Each row is followed by its class number.
[-186  -48 -242  150  -16   55 -277   72  -10  -29  -28   18  123   84
 -120   40 -301 -116  101  231 -166 -121 -391 -181  -86 -109  -30   10
  186  329 -173 -163  -34  164]
5
[  18   80   -1 -391  -99  258 -169  -52  -84   96 -118 -224  -69   -4
   -8  141  147 -101  -58   14   82  -45  198   78 -158  164 -378  -48
  161 -134  134  312  126  186]
0
[  38  -79  130 -129 -116  206 -208  -10  -56  138 -188 -148    5   34
  -42  144   35  -65   66 -101   67 -101  125   32 -197    6 -333  -94
   26  -52  111  438  114  137]
3
[ -46 -104  -27  353   72    4  108 -120 -100  -19   11   75   82  192
 -129 -224 -204   75   -2 -149    2  -12   39    2   51  -92   23  -11
  193  216  -32  115  191   -8]
3
[ -58 -124  -52   98  221  151   16  -71    4   -7  100  -49   19  101
  -72  -17 -288  112   48  -92   24  -74 -104   41   41 -128   22  -83
  106  157  -34  209  103  -66]
1
[ -91   34 -401  -31  110  171 -213  -37   21  -91   73 -102  -37   23
 -110  -52 -256   43 -137  329  -84  -70 -238 -118   80    6 -104  116
  376  337 -157 -300   43  260]
6
[ 315 -218 -311  848   20 -266   66  120  -19 -247  196  408  719  342
   64 -325 -228  185  297 -344    5  103  423 -232 -243 -151  139   27
 -689  -25 -222   68  181 -261]
0
[-210  152  113 -899  -81  375 -273 -233   43  237 -194 -523 -621 -290
 -175  266  244  -54 -254  272  156 -107  -35  207  -60  289 -387  -25
  509  -42  300  244  -44  392]
3
[  25   -8  -64   70  -82  245 -308  169 -118   81 -220  -21  270  248
   26   93 -176 -159  137  -63  -99 -152  -36 -120 -308 -103 -379  -36
  153   13  -51  267  159  195]
7
[-338   94  162 -503  -42  163  -53 -153   32  130 -128 -192 -490 -257
 -121  305   20 -192 -103  299  -29 -146 -486  110   96  -24 -145  -50
  537  156   27 -135  -55  155]
4
[  24 -209   80  329   40  -35 -128  143 -184  172   66   47  278  132
  -10   95 -208 -126  -48 -287 -171  -99 -170  -37   27 -206   35   21
   69   94 -137  306  130 -203]
1
[  29  -90 -254  507  -70 -334   -3  -42   63 -155  154   86  301  267
  -94 -267 -206  218  138 -146  102  114  302 -208 -161 -213  198    7
 -505  211  -17   77  129  -86]
6
[-153   89  -25 -510  234  418   45 -291   96   -4   -2 -254 -546 -253
 -105   16   -7  189  -61  320  112  -33 -132  160  132  201  -57  -77
  406   62  113 -117  -45  233]
6
[-182  112 -297 -155  160  101  -64 -159   67 -168   70 -163 -207  -96
  -77  -67   15   42  -90  305    5 -105 -137  -23   97  116  -55  116
  331  275  -49 -281 -155  167]
4
[  15  -50  -32   46  -56  216 -224   87  -91   97 -185  -41  124  179
   55  135 -199 -138  -50  -48  -98 -128 -118  -99 -142 -207 -413   29
  299  139  -43   92  204  149]
3
[  30  -53 -316  227   99 -107  -18  -53  -17  -51  260   28   68   19
  -32 -199 -140  105  -34   78  -42   -9  -59  -68  160   80  326   99
  -84  162 -149 -196   31  -92]
1
[  60 -141  -18  299  -32   11   -1   23  -80  -69  -84  191  259  164
  -41  -19 -183  -68  178  -69  -31   15   43  -72 -117  -84 -146  -92
  -29   26  -96   73   94    8]
1
[  60 -104 -102  420  -35  -69  -13   43 -154  -71  -33  107  341  281
    9  -89 -220  -87  -13 -152  -85  -43  112 -178  -76 -232 -196   68
   73  230 -114  131  141   -7]
1
[  73  -74 -110  141 -126  102 -170  -40 -201  -21 -126  -70  320  291
  -56   32 -112 -178  -47  -85  -42    1  264  -93 -177  -11 -394    5
  187   71  -52  300  265  184]
5
[  27  -51    5  234  -76   13   -2   33  -30  -90  -64  182  191   91
  -31  -66   93  -54  399  -43   24  -36   79  -22 -279   68   39 -135
 -244 -148  -51  121    1  -40]
2
[  54   -2 -306  235  -26   57  -93  -23   29 -126   59   -6  260  305
  -43 -186 -137  147  280  -99  143   62  332 -104 -265  -42  -40 -117
 -325   96   30  234  233  105]
7
[ -95   46 -162  -72    7  241 -113  -63   12  -15  -13 -159   54  207
  -24   -4 -106   77  111  -83  140  -48  141    7 -240  -87 -272  -93
   66  115  117  317  247  145]
3
[-141   73 -146   35  -83  139 -180   63   61  -21 -133   33   -8   57
  -20   95 -251  -47  -25  263 -119  -35 -270 -146 -123 -233 -378   23
  292  253 -135 -336  125  248]
7
[   4 -229 -181  654  141 -298  210   -3 -110 -134  244  226  340  311
  -53 -187 -388   46 -107 -215  -93  150   26 -135  178 -325  185   78
  -26  373 -188    1  184 -252]
0
[ -38   47   86 -253  -31  122   -2 -144  -56  102   -9 -203 -191  -48
    7   85  133   -1  -62  -67  116  -59  155   86  -24   32 -114  -50
   63  -43  145  253  114   -5]
1
[ -99  -49  227 -119  167   75  227 -181   31    9   -9  -27 -349 -185
 -193  -31  -34   71 -185  126   13   39 -187  162  304   45   -1  -30
  422  110  -16 -140  -78   21]
7
[ -29  -37  191 -137   53  221  109 -115  -28   50  -48  -61 -143  -60
 -115   35   44   11  147   12   87   49   15  181  -28  137  -66 -199
   49 -177   40  231   71   17]
0
[  58 -141   31  321  -97 -138   24    0 -165   15  -31  129  244  142
  -22  -25   20 -118  108 -210  -20   20  216  -71  -84  -39   95  -28
 -190   -5  -13  309   66 -110]
4
[ 157 -106  -31  447   96 -277  241  -57  -33 -100  306  113  279  191
    6 -231  -82  187   33 -331   99  160  334   28  129  -62  407  -10
 -438  -30  -28  291  151 -368]
2
[-145  116 -137 -229  201  227   24 -181  144 -142   71 -178 -287 -133
 -136 -130  -53  211  139  248  113 -100 -125   56    4  143   28  -51
  142  148   29 -110 -152  134]
7
[-210   89 -160 -476   36  131 -127 -242  170   10  116 -293 -442 -256
 -170   11   24  188   95  290  182  -12  -63   69  -45  214  169  -70
  -59  121  175   -6 -112  203]
3
[-275  240  268 -880  123  260   58 -321  103  183  -13 -492 -802 -409
 -116  204  241   65 -399  165  142  -95 -231  359  320  226  -44   -6
  610  -13  272   11 -104  101]
5
[  -8  -19 -334  323   19  -92  -68   -7   37  -70  116   57  135   87
   37 -166 -203  104   20  112  -67   15  -37 -175  -13  -85  129  114
 -137  215 -128 -294   72   22]
3
[   7 -133 -187  269  -19   14 -142   30   24  -94  -41   72  326  252
  -71  -29 -226   36  284 -106   34  -18  112 -103 -309 -105  -58 -103
 -247   62  -46  243  114   71]
4
[ -48   30   16 -224 -270   78 -147  -36 -109  161 -163 -156  -24   52
  -39  103  250 -129   49  -88  124   23  341   14 -332  156 -223  -51
  -45 -159  229  435  110  196]
4
[ -27  -41  238 -299 -127  226  -43 -125  -53  230 -163 -197 -294  -97
  -57  120  200   -4   78  -26  120   42  218   99 -219  127 -158 -140
    4 -183  253  390   77  153]
2
[-124  -16 -260  190  -77 -105  -81  -24   80 -150   67  -50  129  220
 -133  -98 -154  137  105   17  112   48  135  -98 -180 -116  -18  -51
 -146  243   27   62  128  106]
5
[ 159 -194  -16  461  -18 -298  153  -26  -82  -56  273  272  382  102
  -11  -33 -241   51  114 -237  -20  157  115  -74   86 -176  311  -54
 -413   11 -169  100  192 -370]
2
[ -89  -57  156 -183   43  406  -89  -26   18   59 -235  -35 -184   -3
  -94  129  -95  -72  173  195  -22 -108 -275   70  -90  -37 -284 -202
  315   12  -33   47   95  252]
6
[  87   93 -460  111   52   52  -89 -113   45 -285  134  -39  247  177
    3 -254  -45  127  250   88  121  -32  259  -90 -160  179   15   12
 -231   70  -74  -47   85  129]
3
[ 179 -211 -120  541   13 -178  124   -7 -192   -3  114  160  343  249
    4 -181 -107   36 -108 -286  -36   99  331 -120   36  -99  109  111
 -117   71  -98  169  207 -152]
4
[  90 -212  149  454   72 -222  158   49 -221   25  117  186  268  114
  -14  -43 -234  -68 -113 -286 -132   11  -27  -50  234 -195  231   52
  -12  127 -147  217   87 -337]
0
[ -21 -162 -151  411   58   70  -38   31  -33 -128  -49  212  174  235
  -78  -30 -449   21  -56  132 -141   47 -211 -186   46 -366 -285    3
  314  388 -239 -318  238  123]
6
[-154   91  -46 -292   -7  148  -46 -230  134  -78  -18 -248 -182    3
 -107   24  -33  133  188   54  236   15  228   42 -247    0 -200 -176
 -144   58  208  346   56  129]
0
[-138   92  183 -630  -82  286  -92 -169  -43   97 -148 -278 -364 -152
  -70  202  228 -104   27  107  146  -88   95  138 -142  193 -235 -133
  263 -110  247  365   22  201]
6
[  12  119 -427    9 -139   18 -202  -20  118 -214   19  -75  113   77
  -51 -171  119  114  164  239  106   77  317 -124 -301  230 -132   29
 -252   27   28 -123  -47  294]
5
[-213   62  252 -685  -38  129    5 -149  -40  254    0 -328 -561 -308
  -96  249  329 -153 -167   96  103  -56 -103  226  111  211   88  -62
  219  -74  245  340 -104   19]
0
[-181   52  -81 -250  113  150    0 -194   78  -88   14 -212 -223  -10
 -149  -32  -68  146  -56   98  128  -37    4   89  -12   83 -122  -39
  325  153  105   38   21  173]
5
[ 215 -204 -207  685   44 -189   75   77 -205  -54  196  237  567  361
  127 -120 -399    6 -145 -292 -155  103  195 -213  145 -366    1  127
 -107  264 -225   76  349 -216]
3
[ -37 -104 -117  350    1  -13    9  -25  -22  -64  -10   36  214  290
  -81  -99 -250   48  145 -116   27   47   97  -90 -164 -205  -53  -72
  -81  198   -8  214  169   29]
2
[ 121  -33 -261  346   52   55   17   -5  -11 -380   17  216  436  306
   18 -150 -270   70  236   16   39   -9  164 -150 -155 -118 -244  -49
  -42  120 -208 -110  230   70]
6
[  18   28 -262   91  -65  -23  -36  -78   23 -124   77  -78  122  195
  -80 -196  116  144   85 -124  179   25  383   -4 -215  123  -43   -5
 -152   31   90  206  130   95]
5
[  32 -115 -308  395  145    1  -79   20  -15 -124  151  126  266  141
  -65 -208 -307   88  140   38  -93  -84 -161 -122   34  -42  189   47
  -39  248 -225 -120   45  -10]
3
[ 236 -189  -14  544  -89 -103   84  -15  -16 -147 -132  376  360  198
  -72 -254 -113   71  474  -88   40   72  229 -162 -250   13  140 -143
 -505 -143 -135   10   16    3]
4
[-101 -104 -224  265   32   17  -47  -61  -17 -107  -21   -6  173  294
  -61  -85 -217   -1   96  -65   38   38  127  -93 -209 -139 -145  -33
   11  228    2  101  185  130]
1
[-121  153  140 -857 -165  266 -132 -240   28  189 -122 -466 -544 -311
 -177  190  449  -11 -120  177  235   25  279  223 -151  442 -222  -85
  179 -236  379  379 -117  327]
5
[  63 -151 -144  205  137   -3  -35  -29   39  -44  130   95   64  -42
  -71 -137  -76  155  151  -17    8  -22   -4  -23  -41  105  266   -5
 -227   -8  -86  -11  -92  -79]
1
[ -97  -28  192 -150  108  151  208 -163  -21  -64  -21   42 -159  -42
  -14   92  -53  -42  106   43   64  -25 -136  102   54  -46    5 -147
  158   -2  -10   67   29  -77]
1
[  86  106   91 -438 -251   35   41 -159   47   56 -119 -226 -215 -157
  -48  -35  510  140  185  -19  342  116  663  142 -357  435  -53 -141
 -438 -463  380  393  -89  169]
1
[-226  242 -180 -438  -35   75  -52 -213  153  -92   39 -289 -400 -221
 -154  -78  212  143    6  303  198  -39   77   54  -85  259  -42   17
   88  106  177 -118 -160  240]
7
[  11  -82  175  -89 -187    7 -100  -12 -112  172 -115  -30  -34  -14
   -6  156  244 -167  205 -160   74  -24  209   22 -234   75   63 -131
 -272 -186  169  486   28  -27]
2
[  54  -79 -138  471  -64  -39  -58  126  -32 -158 -163  226  347  266
  -63 -150 -266 -118  152  113 -145  -69 -150 -165 -114  -96 -177   23
  123  141 -278 -257   98  143]
7
[-188    1  110 -432  141  317   56 -249   91   64  -34 -246 -440 -100
 -168   61   43  117   64  105  194  -24  -32  172  -40   70  -76 -179
  212   57  226  273  -25  143]
2
[ 128  -64  157  175   20 -272  311 -192  -54  -41  211   20   56   45
  -71 -259  251  176  179 -380  258  117  470  178   84  222  530 -142
 -496 -276  146  479   63 -377]
6
[  -1  -30  -21  -27 -196  168 -284   74 -175  118 -276 -124  129  202
   10  172   20 -266  -62  -26  -51  -79  105  -72 -211  -55 -493    7
  261   56   45  269  195  259]
3
[-137  -58   72 -260   21  237 -139 -126   33  198 -111 -189 -295  -61
 -135   17  124   17  159   24   92 -118  -61  127 -176  193   69 -139
   61  -99  156  294    1  134]
4
[ -40 -138 -392  573    6 -164 -114   37  -48 -188  122  201  296  241
 -135 -194 -406   50   30  139 -118   20 -149 -265   83 -250   30   74
   58  537 -247 -263   94   44]
3
